Here is a tiny trained network, its code and every weight. The questions are about switching its units off for an input and a class, where a switched-off unit gives its printed mean instead of its output.

import numpy as np


def w(rows, s, z=0):
    codes = np.array(rows[::2]) - 128.0
    scale = np.full(codes.shape[1], s)
    scale[-1] = z or s
    return codes * scale


def f(y):
    return np.maximum(y, 0)


def log_softmax(a):
    a = a - a.max(-1, keepdims=True)
    return a - np.log(np.exp(a).sum(-1, keepdims=True))


def net(x, mask):
    res = np.array(x, float).reshape(1, 5) / 4 @ E
    y = f(res @ A[0][:, :-1].T + A[0][:, -1])
    res = res + np.where(mask, y, B[0][:, -1]) @ B[0][:, :-1]
    return log_softmax(res[-1] @ U[:, :-1].T + U[:, -1])


A, B = {}, {}
E = w([
[115,201,203,254],'x0',
[162,92,37,165],'x1',
[234,87,105,189],'x2',
[139,227,40,89],'x3',
[41,88,102,102],'x4',
],0.0097)
A[0] = w([
[179,157,188,107,145],'n0',
[138,199,122,129,192],'n1',
[154,76,85,82,155],'n2',
[109,30,166,141,182],'n3',
[113,194,175,127,185],'n4',
[134,108,115,199,254],'n5',
[95,182,163,123,190],'n6',
[191,115,183,96,123],'n7',
[163,145,93,131,145],'n8',
[75,91,129,106,114],'n9',
[44,149,125,112,110],'n10',
[93,140,119,207,244],'n11',
[69,99,5,115,222],'n12',
],0.015,0.0067)
B[0] = w([
[200,188,175,207,179],'n0',
[94,128,46,210,194],'n1',
[202,122,129,57,208],'n2',
[78,92,254,133,216],'n3',
[48,180,102,213,202],'n4',
[106,12,106,183,218],'n5',
[42,196,109,155,195],'n6',
[234,182,190,176,170],'n7',
[190,110,77,143,174],'n8',
[80,103,185,92,170],'n9',
[38,139,102,103,184],'n10',
[88,35,97,178,217],'n11',
[133,79,66,42,249],'n12',
],0.0097,0.015)
U = w([
[153,153,103,170,224],'0',
[130,97,170,20,137],'1',
[193,148,134,99,2],'2',
[68,146,75,69,92],'3',
[254,194,194,98,124],'4',
[202,109,42,55,103],'5',
[148,54,166,135,129],'6',
[156,82,64,147,108],'7',
],0.013,0.0068)

Each question gives the input, the list of numbers given to net, and the class t.
The units are the neurons (one row each of A and B). Each row of codes is followed by its name. A weight is (code - 128) times the scale printed after its matrix; where a second scale follows, it is the last column's (A, B and U).
mask holds one flag per neuron, in row order. A switched-off neuron (its flag False) gives its mean, the last column of its row in B, instead of its output. The means were averaged over made-up inputs and are rounded, as every weight is.
A unit's drop is (log p(t) with every unit on - log p(t) with that unit switched off) / (log p(t) with every unit on - log p(t) with every unit switched off).
The circuit of an input: a set's keep is (log p(t) with only the set's units on - log p(t) with every unit switched off) / (log p(t) with every unit on - log p(t) with every unit switched off). Starting from the 12 units with the biggest drops (on a tie, the unit counted first), units are removed one at a time, each time the one whose removal leaves the highest keep (on an exact tie, the one counted first), for as long as the keep stays at least 0.8.
units of the circuit, in order: the units of the circuit, biggest drop first
k most important neurons: the k neurons with the biggest drops, biggest first
drop of u: that unit's drop, to one decimal
input [-6,-8,-4,4,-8], class 4: units of the circuit, in order	(n0)
input [-6,0,4,-5,-3], class 4: units of the circuit, in order	(n7 n11 n2)
input [3,-6,-3,-7,-5], class 0: units of the circuit, in order	(n4 n0)
input [-2,-1,-5,4,-7], class 0: 2 most important neurons	(n12 n0)
input [0,-5,-6,-8,2], class 3: 3 most important neurons	(n10 n6 n4)
input [4,8,5,-2,7], class 6: 4 most important neurons	(n3 n1 n4 n6)
input [-4,6,-5,0,1], class 5: 2 most important neurons	(n12 n3)
input [8,5,5,6,-5], class 7: 2 most important neurons	(n5 n11)
input [4,-7,-3,0,-1], class 0: 2 most important neurons	(n0 n12)
input [-1,0,-1,5,-7], class 0: 2 most important neurons	(n1 n12)
input [-7,-2,-4,1,4], class 1: drop of n9	0.1
input [-4,1,7,-4,-5], class 4: drop of n7	0.2
input [0,5,2,6,-1], class 5: drop of n12	0.1
input [0,-6,6,0,-5], class 4: units of the circuit, in order	(n7)
input [-2,1,1,6,-7], class 5: drop of n12	-0.2
